Here is a tiny trained network, its code and every weight. The questions are about switching its units off for an input and a class, where a switched-off unit gives its printed mean instead of its output.

import numpy as np


def w(rows, s, z=0):
    codes = np.array(rows[::2]) - 128.0
    scale = np.full(codes.shape[1], s)
    scale[-1] = z or s
    return codes * scale


def norm(h):
    return h / np.sqrt((h * h).mean(-1, keepdims=True) + 1e-5)


def f(y):
    return y / 2 * (1 + np.tanh(0.7978845608 * (y + 0.044715 * y**3)))


def log_softmax(a):
    a = a - a.max(-1, keepdims=True)
    return a - np.log(np.exp(a).sum(-1, keepdims=True))


def net(x, mask):
    res = np.array(x, float).reshape(1, 4) / 4 @ E
    u = 0
    for l in range(4):
        y = f(norm(res) @ A[l][:, :-1].T + A[l][:, -1])
        res = res + np.where(mask[u : u + 8], y, B[l][:, -1]) @ B[l][:, :-1]
        u += 8
    return log_softmax(norm(res)[-1] @ U[:, :-1].T + U[:, -1])


A, B = {}, {}
E = w([
[149,52,95,216,90,141,168,151,95,87,116],'x0',
[236,103,124,144,208,49,109,209,3,180,100],'x1',
[37,138,138,163,61,72,184,105,117,231,244],'x2',
[82,139,27,195,54,151,158,222,131,64,155],'x3',
],0.0056)
A[0] = w([
[106,163,127,149,157,68,183,143,63,178,178,66],'0.n0',
[253,88,78,151,103,139,108,214,100,114,162,4],'0.n1',
[150,100,180,149,151,22,157,196,81,41,111,65],'0.n2',
[121,151,145,125,224,60,59,160,126,136,95,86],'0.n3',
[170,88,194,214,3,182,85,48,206,129,191,120],'0.n4',
[29,133,154,74,153,80,57,250,137,156,153,105],'0.n5',
[55,36,71,171,111,114,182,167,117,184,80,87],'0.n6',
[148,182,91,212,159,180,166,157,196,33,67,136],'0.n7',
],0.0056,0.0023)
B[0] = w([
[160,109,128,189,29,189,75,171,199,14,163,215],'0.n0',
[19,131,125,101,178,116,149,230,50,186,58,204],'0.n1',
[2,86,76,52,77,81,167,198,118,153,114,190],'0.n2',
[158,122,130,158,161,55,133,156,242,157,125,202],'0.n3',
[63,121,180,165,144,61,141,84,159,110,80,249],'0.n4',
[106,182,80,166,127,45,34,89,149,136,199,170],'0.n5',
[177,90,56,19,140,82,130,186,102,126,221,196],'0.n6',
[125,26,124,204,223,171,67,87,124,122,92,252],'0.n7',
],0.0052,0.004)
A[1] = w([
[120,115,119,45,107,131,126,125,129,106,255,76],'1.n0',
[106,134,178,132,74,124,208,34,146,104,109,93],'1.n1',
[119,72,123,115,158,164,116,147,94,64,103,10],'1.n2',
[219,151,68,98,235,75,114,167,112,82,132,185],'1.n3',
[99,55,153,69,148,119,111,145,220,140,125,226],'1.n4',
[119,111,116,157,163,160,164,187,10,123,78,78],'1.n5',
[162,140,159,61,230,133,153,140,120,148,99,117],'1.n6',
[178,116,91,164,104,114,171,196,35,117,79,18],'1.n7',
],0.0057,0.0013)
B[1] = w([
[139,154,84,242,205,184,153,124,141,123,154,177],'1.n0',
[47,88,159,139,121,73,161,169,93,77,83,223],'1.n1',
[57,169,45,184,143,205,108,117,91,94,77,184],'1.n2',
[118,156,201,96,2,149,151,126,98,113,142,252],'1.n3',
[219,113,79,121,121,158,189,77,102,181,90,246],'1.n4',
[100,128,13,73,93,69,116,84,87,150,75,222],'1.n5',
[165,43,133,102,145,107,132,143,195,72,236,207],'1.n6',
[26,165,121,61,182,117,157,127,134,205,171,213],'1.n7',
],0.0068,0.0035)
A[2] = w([
[171,161,127,185,99,133,148,57,148,148,174,141],'2.n0',
[185,73,201,101,104,93,103,151,191,126,117,233],'2.n1',
[95,141,75,119,103,52,75,129,172,77,135,32],'2.n2',
[200,48,178,52,169,89,126,96,151,90,157,75],'2.n3',
[99,253,81,197,188,120,123,102,142,149,150,3],'2.n4',
[64,145,105,189,45,128,127,101,93,122,95,105],'2.n5',
[99,97,67,187,124,145,174,79,104,158,176,101],'2.n6',
[120,210,179,180,179,104,64,166,150,182,128,75],'2.n7',
],0.006,0.00069)
B[2] = w([
[74,96,83,98,220,153,126,145,124,114,133,185],'2.n0',
[199,145,142,117,100,151,198,122,91,121,104,234],'2.n1',
[175,123,100,130,80,112,81,135,108,176,122,184],'2.n2',
[153,204,79,101,108,185,198,132,116,151,158,251],'2.n3',
[110,135,150,83,136,115,85,78,110,197,150,173],'2.n4',
[255,162,162,76,117,157,155,145,129,143,74,252],'2.n5',
[154,123,168,104,168,117,127,131,154,115,147,239],'2.n6',
[140,166,56,132,21,86,63,107,116,124,64,151],'2.n7',
],0.0078,0.0032)
A[3] = w([
[97,126,98,232,194,105,144,116,120,185,235,8],'3.n0',
[107,76,152,121,129,107,171,210,48,158,109,178],'3.n1',
[52,125,223,137,73,93,220,90,118,134,74,100],'3.n2',
[25,135,105,235,138,137,124,159,65,96,251,248],'3.n3',
[172,172,201,253,84,94,88,240,98,119,226,96],'3.n4',
[70,83,227,104,126,134,194,81,193,109,155,31],'3.n5',
[126,120,103,236,166,224,93,93,94,53,65,108],'3.n6',
[141,63,123,129,135,85,140,119,106,176,202,99],'3.n7',
],0.0058,0.0018)
B[3] = w([
[94,120,219,201,139,211,133,151,173,148,187,171],'3.n0',
[90,155,98,82,214,162,96,150,158,134,108,236],'3.n1',
[83,143,36,164,144,90,164,149,223,70,74,236],'3.n2',
[162,115,168,66,183,158,175,106,76,166,65,219],'3.n3',
[150,84,203,223,122,138,159,133,58,17,116,187],'3.n4',
[134,205,102,187,214,27,95,207,113,67,129,230],'3.n5',
[129,31,102,137,2,168,48,100,169,127,190,253],'3.n6',
[86,103,160,109,144,177,94,175,150,44,94,182],'3.n7',
],0.0083,0.0039)
U = w([
[80,169,94,188,179,32,165,112,213,69,81,179],'0',
[186,150,151,193,47,46,69,149,57,124,132,18],'1',
[112,94,239,188,201,199,168,187,80,103,165,31],'2',
[245,178,155,54,132,161,227,78,127,158,116,253],'3',
[76,97,59,42,183,112,116,205,66,174,58,145],'4',
[129,21,90,147,44,190,66,62,171,92,101,146],'5',
[92,173,160,126,120,129,61,49,163,230,176,52],'6',
],0.013,0.0014)

Each question gives the input, the list of numbers given to net, and the class t.
The units are the neurons (one row each of A and B). Each row of codes is followed by its name. A weight is (code - 128) times the scale printed after its matrix; where a second scale follows, it is the last column's (A, B and U).
mask holds one flag per neuron, layer by layer. A switched-off neuron (its flag False) gives its mean, the last column of its row in B, instead of its output. The means were averaged over made-up inputs and are rounded, as every weight is.
A unit's drop is (log p(t) with every unit on - log p(t) with that unit switched off) / (log p(t) with every unit on - log p(t) with every unit switched off).
The circuit of an input: a set's keep is (log p(t) with only the set's units on - log p(t) with every unit switched off) / (log p(t) with every unit on - log p(t) with every unit switched off). Starting from the 12 units with the biggest drops (on a tie, the unit counted first), units are removed one at a time, each time the one whose removal leaves the highest keep (on an exact tie, the one counted first), for as long as the keep stays at least 0.8.
units of the circuit, in order: the units of the circuit, biggest drop first
unit that matters most: the unit with the biggest drop
k most important neurons: the k neurons with the biggest drops, biggest first
k most important neurons of layer l: the k neurons of layer l with the biggest drops, biggest first
drop when u is switched off: that unit's drop, to one decimal
input [-5,2,2,7], class 1: units of the circuit, in order => [0.n5 2.n2]
input [-8,-2,0,-3], class 3: units of the circuit, in order => [1.n4]
input [2,-8,1,6], class 0: units of the circuit, in order => [0.n4 3.n5]
input [-4,8,-1,-1], class 3: units of the circuit, in order => [1.n6 2.n3]
input [0,8,5,0], class 2: units of the circuit, in order => [3.n4 3.n0]
input [-5,4,6,-4], class 6: 2 most important neurons => [2.n7 2.n0]
input [-3,2,-8,4], class 5: 2 most important neurons => [0.n7 1.n2]
input [-2,8,6,-5], class 1: 2 most important neurons => [2.n7 0.n0]
input [-6,5,-8,2], class 3: 3 most important neurons => [0.n3 1.n6 1.n3]
input [-7,2,0,1], class 6: 2 most important neurons => [0.n5 2.n4]
input [-7,5,-1,8], class 1: 2 most important neurons of layer 0 => [0.n5 0.n3]
input [-6,3,4,8], class 2: 2 most important neurons of layer 1 => [1.n0 1.n5]
input [4,-2,7,0], class 2: 2 most important neurons => [0.n6 1.n0]
input [1,-1,3,-7], class 0: unit that matters most => 1.n1
input [-6,2,2,1], class 6: 3 most important neurons => [2.n4 2.n0 1.n1]
input [-7,-4,-3,2], class 6: 2 most important neurons of layer 0 => [0.n0 0.n5]
input [-4,-2,5,-4], class 0: 2 most important neurons => [1.n1 0.n6]
input [8,8,7,-2], class 4: 3 most important neurons => [1.n5 0.n1 0.n2]
input [8,3,4,7], class 4: 2 most important neurons => [1.n5 0.n1]
input [5,-8,6,8], class 0: most important neuron => [0.n4]
input [-8,3,-2,1], class 3: 2 most important neurons of layer 2 => [2.n1 2.n3]
input [-6,8,4,3], class 1: drop when 2.n7 is switched off => 0.3
input [1,-4,2,-8], class 0: drop when 1.n6 is switched off => 0.0
input [-8,-6,-5,2], class 5: drop when 3.n6 is switched off => 0.1
input [-6,6,6,-7], class 3: drop when 0.n3 is switched off => 0.2
